[[ 41  -7  29  34  27  57]
 [-36 -26 -35 -72 -47 -32]
 [-17  21 -15   3   1 -36]]
Indices start at 0.
Find the entry at row 0, column 0.
A: 41
Find the entry in the bottom-right corner.
A: -36
The entry just right of the smallest entry -> -47
The entry at row 1, column 0: -36
Find the entry just right of 41.
A: -7
The entry directly below 34 is -72
Find the entry just right of 3.
A: 1
Find the entry in the top-right corner.
A: 57

arr =
 198.69   -11.50  -288.52   -98.74  -192.91    73.24  -206.35  -297.03   194.71
 191.22    -9.20  -277.79   -97.06  -185.25    69.99  -197.42  -289.57   180.97
 204.29   -13.72  -293.34   -99.74  -196.10    74.36  -210.27  -300.95   202.91
 185.75    -8.11  -266.65   -95.43  -178.33    67.32  -187.45  -281.43   168.50
 219.70   -17.85  -302.24  -101.80  -202.04    77.29  -216.83  -307.44   219.90
 182.32   -10.69  -248.47   -95.24  -166.94    62.77  -170.85  -268.38   153.86
 211.21   -15.70  -298.01  -100.58  -199.06    75.92  -213.69  -304.35   211.11
 182.97    -9.78  -254.05   -95.18  -170.60    64.32  -176.87  -272.71   158.41
 194.57   -10.13  -283.23   -97.79  -188.72    71.63  -202.27  -293.42   187.75
 181.56   -12.12  -241.60   -95.21  -163.00    61.33  -165.07  -264.00   149.61
 188.11    -8.58  -272.25   -95.85  -181.84    68.75  -192.62  -285.97   174.27
 184.24    -8.75  -260.19   -95.39  -174.67    65.40  -182.38  -277.32   163.11
 182.20   -15.93  -229.41   -95.75  -155.97    59.22  -153.08  -255.00   143.04
 181.78   -13.72  -235.36   -95.77  -160.03    60.14  -158.81  -259.84   146.30
Read off the 5th entry from the end, reading row by row.
Answer: -160.03
The entry directly above -170.85: -216.83
Read off the smallest entry in the first row.
Answer: -297.03
The largest entry in the first column is 219.70
Read off the entry in the top-right corner.
Answer: 194.71
The entry just right of 67.32 is -187.45
Read off the 5th entry, reading row by row.
Answer: -192.91
The entry just right of -259.84 is 146.30
The entry just left of -10.69: 182.32
Read off the entry directly above 153.86.
Answer: 219.90
Read off the entry just left of -187.45.
Answer: 67.32
Read off the entry directly below 182.20.
Answer: 181.78
Read off the entry directly below -272.25.
Answer: -260.19
The entry directly below -17.85 is -10.69
Read off the 3rd largest entry.
Answer: 211.21
The entry directly above the smallest entry -> -281.43
Read off the entry just left of -182.38.
Answer: 65.40
Read off the entry directly above -213.69.
Answer: -170.85
Read off the fourth entry from the end, reading row by row.
Answer: 60.14
The entry directly above the largest entry is 168.50
The entry in the top-left corner -> 198.69
The entry just left of -174.67 is -95.39
The entry directly above -10.13 is -9.78
The entry directly above 188.11 -> 181.56
The entry just left of -98.74 -> -288.52
The entry just left of -95.21 -> -241.60
Read off the entry directly below 65.40.
Answer: 59.22
Read off the entry directly below -293.34.
Answer: -266.65
The smallest entry: -307.44
The entry directly below -272.71: -293.42

Questions about the matrix below. Counting starts at 0.
1) What is the entry at row 0, column 0?
2) What is the entry at row 0, column 2?
3) What is the entry in row 1 and column 0?
4) What is the entry just left of 22?
5) What is the entry directly below 56?
6) What is the entry in row 1 and column 1?
7) What is the entry in row 0 and column 1?
8) What is the entry at row 2, column 2?
[[39 75 15 28]
 [39 15 19 50]
 [39 24 54 56]
 [39 30 39 59]
 [39 22 63 18]]
1) 39
2) 15
3) 39
4) 39
5) 59
6) 15
7) 75
8) 54

-78  -59    9   53   28  -32
 -9  -48  -22   40   70   29
The entry directly above 29: -32
Read off the smallest entry in the first column.
Answer: -78
Read off the 3rd smallest entry.
Answer: -48
The entry in the bottom-right corner is 29
Read off the entry directly below 28.
Answer: 70

Questions about the matrix below.
1) Read off the 3rd entry in reading order.
2) Read off the first entry, reading row by row.
3) Read off the largest entry in the last column.
4) Read off the second entry, reading row by row.
5) Read off the entry directly below the smallest entry.
6) Read off the entry just left of the largest entry.
7) Read off the smallest entry in the first column.
8) Read off the second-last entry, reading row by row.
[[ -5 -13  15 -12  -3  -4 -14  -2  11  -9  10  -9  11   5 -13]
 [ -3  -6   5  11  12   0   2   0 -13   4  -1  24  -4  -7 -11]
 [  4 -21  -8  42   0  16 -14 -16  -3 -18 -14   0   5  18  20]
 [ 21  16  -4 -45  -2 -27  26   6   4  16  17  -3  -1  10 -31]
 [  0  -7   7 -10  -7  14  -9 -20  -5   1   4 -22   1  13  16]
 [  6  19   6 -30 -17  -9   5  -3   9   2  28 -11  20  12  -8]
 [  7   8   6 -31 -26   4  -9  -8  17  19  15 -42  20  -9   2]
 [  4  31  -7 -34  -2 -23  24  21   6  21   9   5 -10 -21  -7]
 [-14 -22  12  48  12  28 -24  -5  -1 -34 -19  -2   9  11  26]
 [ 28  42 -21 -73  -7 -53  47  37   4  37  31  10  -7 -12 -31]
 [ -3  16  -7 -11   0 -18  19  20   0   0   6  30 -15 -20 -15]
 [ 20  27  14 -69   0 -47  45  22  14  20  41  12   4  -2 -57]]
1) 15
2) -5
3) 26
4) -13
5) -11
6) 12
7) -14
8) -2
